Below are the code and all the weights of a small trained network. Each question names an input and a class and asks about switching units off, where a switched-off unit gives its printed mean instead of its output.

import numpy as np


def w(rows, s, z=0):
    codes = np.array(rows[::2]) - 128.0
    scale = np.full(codes.shape[1], s)
    scale[-1] = z or s
    return codes * scale


def norm(h):
    return h / np.sqrt((h * h).mean(-1, keepdims=True) + 1e-5)


def f(y):
    return y / 2 * (1 + np.tanh(0.7978845608 * (y + 0.044715 * y**3)))


def log_softmax(a):
    a = a - a.max(-1, keepdims=True)
    return a - np.log(np.exp(a).sum(-1, keepdims=True))


def net(x, mask):
    res = np.array(x, float).reshape(1, 7) / 4 @ E
    u = 0
    for l in range(2):
        y = f(norm(res) @ A[l][:, :-1].T + A[l][:, -1])
        res = res + np.where(mask[u : u + 4], y, B[l][:, -1]) @ B[l][:, :-1]
        u += 4
    return log_softmax(norm(res)[-1] @ U[:, :-1].T + U[:, -1])


A, B = {}, {}
E = w([
[119,120,131,135,131,135,143,124],'x0',
[143,251,67,117,88,120,200,158],'x1',
[133,130,136,131,122,133,124,133],'x2',
[122,128,129,121,134,129,134,122],'x3',
[136,108,120,125,122,126,140,134],'x4',
[137,130,124,118,125,129,122,121],'x5',
[26,111,113,88,36,136,111,110],'x6',
],0.016)
A[0] = w([
[199,193,121,161,130,117,187,127,68],'L0N0',
[80,53,206,101,106,96,74,75,109],'L0N1',
[173,53,167,135,231,161,60,121,105],'L0N2',
[195,133,150,116,255,102,156,138,255],'L0N3',
],0.0085,0.0069)
B[0] = w([
[134,121,141,5,176,198,137,166,169],'L0N0',
[160,122,20,152,161,199,49,255,186],'L0N1',
[99,165,194,165,10,14,177,23,213],'L0N2',
[177,110,155,214,138,112,173,82,249],'L0N3',
],0.009,0.013)
A[1] = w([
[102,69,134,99,148,183,74,157,28],'L1N0',
[156,127,148,167,148,87,134,160,172],'L1N1',
[100,146,141,74,66,127,155,134,26],'L1N2',
[186,156,154,89,247,171,150,164,3],'L1N3',
],0.015,0.0033)
B[1] = w([
[116,128,43,124,190,63,64,157,200],'L1N0',
[107,134,168,129,160,110,173,100,234],'L1N1',
[130,166,248,112,89,139,96,49,196],'L1N2',
[128,103,5,106,171,204,180,233,255],'L1N3',
],0.014,0.0074)
U = w([
[177,73,194,217,150,82,137,50,36],'0',
[175,159,48,104,182,201,200,233,109],'1',
[97,89,25,135,122,135,3,195,247],'2',
[97,200,195,52,38,173,105,87,106],'3',
],0.016,0.0016)

Each question gives the input, the list of numbers given to net, and the class t.
The units are the neurons (one row each of A and B). Each row of codes is followed by its name. A weight is (code - 128) times the scale printed after its matrix; where a second scale follows, it is the last column's (A, B and U).
mask holds one flag per neuron, layer by layer. A switched-off neuron (its flag False) gives its mean, the last column of its row in B, instead of its output. The means were averaged over made-up inputs and are rounded, as every weight is.
A unit's drop is (log p(t) with every unit on - log p(t) with that unit switched off) / (log p(t) with every unit on - log p(t) with every unit switched off).
The circuit of an input: a set's keep is (log p(t) with only the set's units on - log p(t) with every unit switched off) / (log p(t) with every unit on - log p(t) with every unit switched off). Starting from all 8 units, units are removed one at a time, each time the one whose removal leaves the highest keep (on an exact tie, the one counted first), for as long as the keep stays at least 0.8.
units of the circuit, in order: the units of the circuit, biggest drop first
k most important neurons: the k neurons with the biggest drops, biggest first
top k neurons in layer l: the k neurons of layer l with the biggest drops, biggest first
drop when u is switched off: that unit's drop, to one decimal
input [8,-5,3,-8,2,-3,1], class 2: 2 most important neurons : (L0N1 L0N3)
input [-4,-1,2,-8,5,4,1], class 2: units of the circuit, in order : (L0N3)
input [-6,-7,0,4,-3,-6,1], class 2: top 2 neurons in layer 1 : (L1N0 L1N2)
input [1,-7,-1,8,7,-3,1], class 2: 3 most important neurons : (L0N1 L0N3 L1N0)
input [8,7,-5,0,-8,6,1], class 3: 4 most important neurons : (L0N1 L1N2 L0N3 L1N3)
input [-2,-6,-4,-2,-8,8,1], class 2: top 2 neurons in layer 0 : (L0N1 L0N3)
input [-6,1,2,-3,7,-1,1], class 3: 2 most important neurons : (L0N1 L0N3)
input [-8,0,5,-5,-6,7,-6], class 0: top 2 neurons in layer 0 : (L0N3 L0N2)
input [7,-4,8,-8,-5,-6,1], class 2: 2 most important neurons : (L0N1 L0N3)
input [6,1,5,3,5,6,2], class 3: top 2 neurons in layer 0 : (L0N3 L0N1)
input [-8,4,-2,-3,-3,-5,4], class 3: drop when L0N3 is switched off : 0.0
input [0,-8,-6,-1,-3,-1,2], class 2: drop when L0N1 is switched off : 1.7
input [6,1,-3,4,2,-1,4], class 3: drop when L1N2 is switched off : 0.6
input [-4,-8,1,-1,2,-3,3], class 2: units of the circuit, in order : (L0N1)
